Below are the code and all the weights of a small trained network. Each question names an input and a target symbol and asks about switching units off, where a switched-off unit gives its printed mean instead of its output.

import numpy as np


def w(rows, s, z=0):
    codes = np.array(rows[::2]) - 128.0
    scale = np.full(codes.shape[1], s)
    scale[-1] = z or s
    return codes * scale


def f(y):
    return np.maximum(y, 0)


def softmax(a):
    e = np.exp(a - a.max(-1, keepdims=True))
    return e / e.sum(-1, keepdims=True)


def log_softmax(a):
    a = a - a.max(-1, keepdims=True)
    return a - np.log(np.exp(a).sum(-1, keepdims=True))


def net(x, mask):
    ids = ['ΞΣΨαβγζηθλμπτω'.index(c) for c in x.split()]
    T = len(ids)
    res = E[ids] + P[:T]
    r = res
    for j in range(3):
        rows = slice(2 * j, 2 * j + 2)
        q, k, v = (r @ M[0][rows].T for M in (Q, K, V))
        z = softmax(np.where(np.tri(T) > 0, q @ k.T / 2**0.5, -1e9)) @ v
        o = O[0][rows]
        res = res + np.where(mask[j], z, o[:, -1]) @ o[:, :-1]
    y = f(res @ A[0][:, :-1].T + A[0][:, -1])
    res = res + np.where(mask[3:27], y, B[0][:, -1]) @ B[0][:, :-1]
    return log_softmax(res[-1] @ U[:, :-1].T + U[:, -1])


Q, K, V, O, A, B = {}, {}, {}, {}, {}, {}
E = w([
[125,12,79,132,187,128],'Ξ',
[5,49,117,205,103,59],'Σ',
[193,160,147,117,130,163],'Ψ',
[163,147,171,107,162,140],'α',
[133,117,193,135,130,123],'β',
[116,122,166,162,111,94],'γ',
[63,124,93,118,212,143],'ζ',
[138,180,150,178,141,89],'η',
[167,178,138,69,183,168],'θ',
[151,179,135,111,166,123],'λ',
[110,33,66,152,103,147],'μ',
[100,107,173,71,156,142],'π',
[151,100,169,115,104,157],'τ',
[160,78,70,146,180,136],'ω',
],0.021)
P = w([
[205,21,194,55,120,1],'0',
[105,152,234,106,157,157],'1',
[109,147,238,127,155,169],'2',
[111,145,233,139,153,173],'3',
[112,150,204,142,136,169],'4',
[118,150,197,150,128,173],'5',
[120,144,189,162,128,172],'6',
[128,148,192,173,124,183],'7',
[128,140,192,186,128,183],'8',
[132,138,189,197,123,186],'9',
[139,140,182,205,127,193],'10',
[139,129,180,223,115,193],'11',
[150,138,174,231,120,196],'12',
[134,123,188,159,125,228],'13',
],0.0074)
Q[0] = w([
[137,154,115,183,122,164],'H1',
[166,148,194,97,105,88],'H1',
[182,113,254,147,144,131],'H2',
[61,155,148,156,171,174],'H2',
[136,118,10,87,88,88],'H3',
[19,170,42,145,148,166],'H3',
],0.026)
K[0] = w([
[157,122,119,170,115,118],'H1',
[150,165,226,89,82,66],'H1',
[127,110,122,29,124,30],'H2',
[167,160,73,183,172,78],'H2',
[98,150,205,163,123,224],'H3',
[158,81,82,238,155,250],'H3',
],0.023)
V[0] = w([
[177,101,134,201,107,193],'H1',
[115,168,188,93,82,146],'H1',
[115,62,237,68,90,179],'H2',
[126,148,103,6,202,117],'H2',
[200,203,129,190,150,99],'H3',
[52,137,197,79,174,62],'H3',
],0.022)
O[0] = w([
[118,96,154,61,140,120,128],'H1',
[206,175,116,133,135,98,87],'H1',
[195,9,80,58,112,121,146],'H2',
[54,100,139,68,166,70,221],'H2',
[185,114,125,167,197,111,35],'H3',
[111,101,225,174,110,178,251],'H3',
],0.015,0.016)
A[0] = w([
[172,145,141,84,183,227,142],'N1',
[202,149,184,86,60,122,103],'N2',
[195,183,158,183,97,158,72],'N3',
[190,98,182,211,163,139,186],'N4',
[176,172,189,136,215,50,2],'N5',
[101,192,156,89,55,30,138],'N6',
[107,78,144,185,223,116,104],'N7',
[144,234,220,88,75,99,91],'N8',
[126,91,149,217,144,156,43],'N9',
[75,146,105,175,118,161,82],'N10',
[142,63,135,255,151,96,52],'N11',
[183,84,70,137,165,55,113],'N12',
[203,211,92,90,122,8,117],'N13',
[161,44,86,158,120,162,112],'N14',
[105,182,36,116,108,62,116],'N15',
[193,152,148,61,200,21,127],'N16',
[144,98,123,199,125,161,190],'N17',
[74,126,107,112,232,97,99],'N18',
[245,155,89,123,50,54,83],'N19',
[72,128,106,128,103,126,87],'N20',
[109,130,73,145,221,107,160],'N21',
[150,162,96,194,65,125,126],'N22',
[102,117,13,148,166,67,127],'N23',
[108,60,98,81,133,109,129],'N24',
],0.0078,0.0064)
B[0] = w([
[98,142,126,142,81,98,160],'N1',
[114,158,73,185,148,60,169],'N2',
[107,70,150,33,87,134,179],'N3',
[124,147,96,129,250,130,201],'N4',
[68,173,172,95,101,75,163],'N5',
[141,149,99,71,125,194,206],'N6',
[175,136,144,163,93,128,220],'N7',
[182,78,101,156,158,174,213],'N8',
[144,152,99,137,68,101,194],'N9',
[175,81,111,121,139,64,213],'N10',
[107,125,114,70,65,153,172],'N11',
[173,191,100,158,152,117,146],'N12',
[83,42,153,84,123,114,133],'N13',
[100,158,149,72,150,93,180],'N14',
[151,151,197,147,83,148,151],'N15',
[117,87,139,156,85,202,164],'N16',
[111,189,104,130,138,150,181],'N17',
[161,100,136,160,93,82,219],'N18',
[58,135,108,182,98,67,135],'N19',
[142,180,80,119,198,128,216],'N20',
[109,71,101,127,85,180,155],'N21',
[117,136,165,175,168,125,163],'N22',
[176,26,121,121,158,161,148],'N23',
[174,186,123,165,138,141,252],'N24',
],0.015,0.017)
U = w([
[5,68,68,100,217,99,138],'Ξ',
[61,122,111,118,77,105,70],'Σ',
[145,138,106,140,130,90,113],'Ψ',
[140,99,147,76,140,59,197],'α',
[78,82,131,86,101,122,1],'β',
[115,194,165,116,140,111,70],'γ',
[52,101,185,193,183,68,232],'ζ',
[102,173,89,253,153,194,211],'η',
[196,139,142,168,211,121,63],'θ',
[172,137,151,149,96,127,53],'λ',
[153,127,71,79,121,140,147],'μ',
[104,96,170,130,222,171,140],'π',
[118,119,108,142,219,87,73],'τ',
[114,44,78,150,183,106,148],'ω',
],0.0065,0.0037)

Each question gives the input, a string of symbols that net reads in full, and the target symbol t.
The units are the heads (2 rows each of Q, K, V and O) and the neurons (one row each of A and B). Each row of codes is followed by its name. A weight is (code - 128) times the scale printed after its matrix; where a second scale follows, it is the last column's (O, A, B and U).
mask holds one flag per unit, heads first, then neurons. A switched-off unit (its flag False) gives its mean, the last column of its rows in O or B, instead of its output. The means were averaged over made-up inputs and are rounded, as every weight is.
A unit's drop is (log p(t) with every unit on - log p(t) with that unit switched off) / (log p(t) with every unit on - log p(t) with every unit switched off).
The circuit of an input: a set's keep is (log p(t) with only the set's units on - log p(t) with every unit switched off) / (log p(t) with every unit on - log p(t) with every unit switched off). Starting from the 12 units with the biggest drops (on a tie, the unit counted first), units are removed one at a time, each time the one whose removal leaves the highest keep (on an exact tie, the one counted first), for as long as the keep stays at least 0.8.
circuit, biggest first: the units of the circuit, biggest drop first
top k neurons: the k neurons with the biggest drops, biggest first
heads that matter: for each layer, one digit per head in row order, 1 if its drop is at least 0.15 and else 0, layers parted by /
input ζ ζ α Σ, target Σ: circuit, biggest first : [H1, N9, N11]
input α ζ μ ζ ζ, target μ: top 2 neurons : [N6, N15]
input ζ η λ γ τ β λ π η ζ θ, target π: top neuron : [N8]
input ζ ζ η β, target π: circuit, biggest first : [N8, H3, H2, N6]
input Ψ ω ζ ζ θ λ ζ η ζ λ Ξ η, target ω: circuit, biggest first : [H3, H2, N23]
input γ Ξ ζ π μ γ π τ η, target Ξ: heads that matter : 010
input α α π η, target θ: circuit, biggest first : [H3, H1]
input λ π ζ ζ α τ ζ μ Σ ζ ω ζ ζ η, target ζ: heads that matter : 011
input η α π η ζ Ψ ζ α ζ μ Σ, target μ: circuit, biggest first : [H3, N6]
input λ ζ ζ α ζ π, target ζ: circuit, biggest first : [H3, H2, N5, N6]
input μ η ζ α ζ η ζ η η β, target Σ: top 3 neurons : [N19, N13, N4]
input β ζ π Ξ π π α ζ Ξ ζ, target Ξ: top 2 neurons : [N20, N7]
input ζ β ζ ζ ζ ζ ζ τ ζ π λ, target π: top 2 neurons : [N8, N6]
input π ζ η α η θ π μ η ζ π ω η θ, target α: top 2 neurons : [N14, N24]
input ω η η ζ Σ π ζ ζ ζ ω, target ζ: heads that matter : 100
input η Ξ ζ η η η ω ζ η Σ η, target γ: heads that matter : 011
input Σ ω ζ τ π ω ζ, target ω: top 3 neurons : [N23, N21, N18]
input η ζ ζ Σ ζ η, target γ: top 3 neurons : [N3, N5, N4]
input Ξ β ζ ζ η μ π, target μ: circuit, biggest first : [H3, N6, H1]
input τ ζ ω α ζ ζ μ ζ π α Ξ ζ, target Ξ: heads that matter : 111
input γ ζ Ψ ζ ω π α, target Ξ: heads that matter : 010
input π ζ π, target α: circuit, biggest first : [H2, N14]
input ζ ζ ζ ζ Ψ, target π: heads that matter : 011
input η Ξ η ζ Ψ, target γ: heads that matter : 011
input ζ π η ζ Ψ η β ζ ζ Σ, target η: circuit, biggest first : [H2]
input μ ζ π θ γ α Ψ, target Σ: top 2 neurons : [N19, N13]
input ζ μ ζ ζ Ξ η π Ξ π ζ Σ, target Ξ: circuit, biggest first : [H1]
input η ζ α, target γ: top 3 neurons : [N3, N5, N4]
input μ α π π, target Σ: top 4 neurons : [N19, N13, N15, N4]
